Below are the code and all the weights of a small trained network. Each question names an input and a class and asks about switching units off, where a switched-off unit gives its printed mean instead of its output.

import numpy as np


def w(rows, s, z=0):
    codes = np.array(rows[::2]) - 128.0
    scale = np.full(codes.shape[1], s)
    scale[-1] = z or s
    return codes * scale


def f(y):
    return np.maximum(y, 0)


def log_softmax(a):
    a = a - a.max(-1, keepdims=True)
    return a - np.log(np.exp(a).sum(-1, keepdims=True))


def net(x, mask):
    res = np.array(x, float).reshape(1, 4) / 4 @ E
    y = f(res @ A[0][:, :-1].T + A[0][:, -1])
    res = res + np.where(mask, y, B[0][:, -1]) @ B[0][:, :-1]
    return log_softmax(res[-1] @ U[:, :-1].T + U[:, -1])


A, B = {}, {}
E = w([
[119,135,168,136,134,128,71,105],'x0',
[45,53,31,134,46,195,104,142],'x1',
[140,209,118,200,164,244,144,101],'x2',
[72,134,114,56,205,127,156,2],'x3',
],0.014)
A[0] = w([
[104,174,114,44,194,156,144,100,165],'n0',
[167,160,178,131,198,143,126,115,99],'n1',
[207,156,127,153,167,154,134,100,121],'n2',
[102,102,92,147,59,90,52,190,204],'n3',
[186,235,176,155,187,167,173,141,159],'n4',
[59,136,99,4,197,148,159,23,161],'n5',
[120,184,109,108,180,136,154,77,133],'n6',
[193,115,180,35,155,60,134,166,246],'n7',
[146,98,90,146,136,160,142,127,115],'n8',
[175,56,164,147,47,106,125,160,240],'n9',
[39,103,112,59,132,170,147,55,141],'n10',
[144,160,116,112,165,220,138,87,67],'n11',
[68,67,111,150,108,84,90,184,186],'n12',
[82,147,77,200,113,233,123,104,1],'n13',
[166,148,151,109,197,46,136,104,100],'n14',
[75,37,126,53,121,138,123,52,110],'n15',
[97,178,154,129,175,63,184,79,112],'n16',
[116,145,138,173,91,97,99,160,239],'n17',
[207,192,142,157,68,130,121,141,245],'n18',
[172,147,155,119,124,32,153,115,229],'n19',
[204,192,140,188,145,177,127,184,244],'n20',
[103,108,98,176,127,138,149,129,144],'n21',
[120,195,156,160,171,127,161,94,117],'n22',
[38,85,85,38,130,53,97,114,120],'n23',
[114,166,128,110,187,167,157,90,121],'n24',
],0.012,0.0051)
B[0] = w([
[143,89,104,131,107,75,144,106,198],'n0',
[109,81,120,141,138,155,156,97,189],'n1',
[133,81,129,148,136,140,185,131,184],'n2',
[64,124,66,163,94,145,184,106,217],'n3',
[107,92,140,187,184,162,155,186,237],'n4',
[153,125,154,69,136,52,141,127,251],'n5',
[111,76,132,153,93,83,154,87,188],'n6',
[192,221,118,123,69,127,58,73,212],'n7',
[141,142,108,106,138,129,114,130,156],'n8',
[89,134,72,153,80,171,165,102,206],'n9',
[129,142,156,80,148,89,121,138,210],'n10',
[126,108,120,179,73,62,117,74,187],'n11',
[78,117,106,136,88,156,180,133,197],'n12',
[197,193,139,94,60,99,10,42,216],'n13',
[124,140,104,141,104,77,126,91,197],'n14',
[100,94,174,70,182,120,140,173,203],'n15',
[126,93,99,134,119,86,128,73,191],'n16',
[122,125,86,185,93,142,127,158,184],'n17',
[176,144,130,185,143,195,126,164,205],'n18',
[194,177,116,150,99,156,53,105,196],'n19',
[172,135,159,203,159,173,141,177,236],'n20',
[129,161,107,105,134,144,109,128,163],'n21',
[105,104,113,166,130,107,155,128,188],'n22',
[124,112,182,59,156,135,144,156,211],'n23',
[120,87,106,158,113,81,139,91,185],'n24',
],0.012,0.023)
U = w([
[136,252,101,144,102,188,64,118,254],'0',
[34,77,88,148,115,111,211,103,177],'1',
[155,157,135,93,114,78,81,74,42],'2',
[55,111,159,57,179,124,176,180,57],'3',
[129,107,165,163,216,184,161,190,121],'4',
],0.016,0.0022)

Each question gives the input, the list of numbers given to net, and the class t.
The units are the neurons (one row each of A and B). Each row of codes is followed by its name. A weight is (code - 128) times the scale printed after its matrix; where a second scale follows, it is the last column's (A, B and U).
mask holds one flag per neuron, in row order. A switched-off neuron (its flag False) gives its mean, the last column of its row in B, instead of its output. The means were averaged over made-up inputs and are rounded, as every weight is.
A unit's drop is (log p(t) with every unit on - log p(t) with that unit switched off) / (log p(t) with every unit on - log p(t) with every unit switched off).
most important unit: the unit with the biggest drop
k most important neurons: the k neurons with the biggest drops, biggest first
drop when u is switched off: that unit's drop, to one decimal
input [-4,-8,2,0], class 4: most important unit => n4
input [-7,0,4,-3], class 4: 3 most important neurons => [n7; n19; n20]
input [8,1,0,7], class 3: 2 most important neurons => [n13; n15]
input [3,-4,6,0], class 4: 2 most important neurons => [n20; n4]
input [-1,0,-5,8], class 2: 2 most important neurons => [n7; n4]
input [4,0,3,0], class 4: 2 most important neurons => [n7; n3]
input [-5,0,-6,2], class 2: 2 most important neurons => [n7; n4]
input [-1,1,7,3], class 2: 2 most important neurons => [n13; n3]
input [-2,1,8,2], class 2: 2 most important neurons => [n13; n3]
input [-6,-8,1,7], class 1: 2 most important neurons => [n4; n13]
input [6,-8,7,-1], class 4: 2 most important neurons => [n20; n4]
input [-2,6,2,2], class 2: drop when n13 is switched off => 0.1
input [3,4,1,8], class 2: drop when n4 is switched off => 0.3
input [-2,6,0,8], class 3: most important unit => n15
input [-2,0,-2,5], class 2: drop when n4 is switched off => 0.5
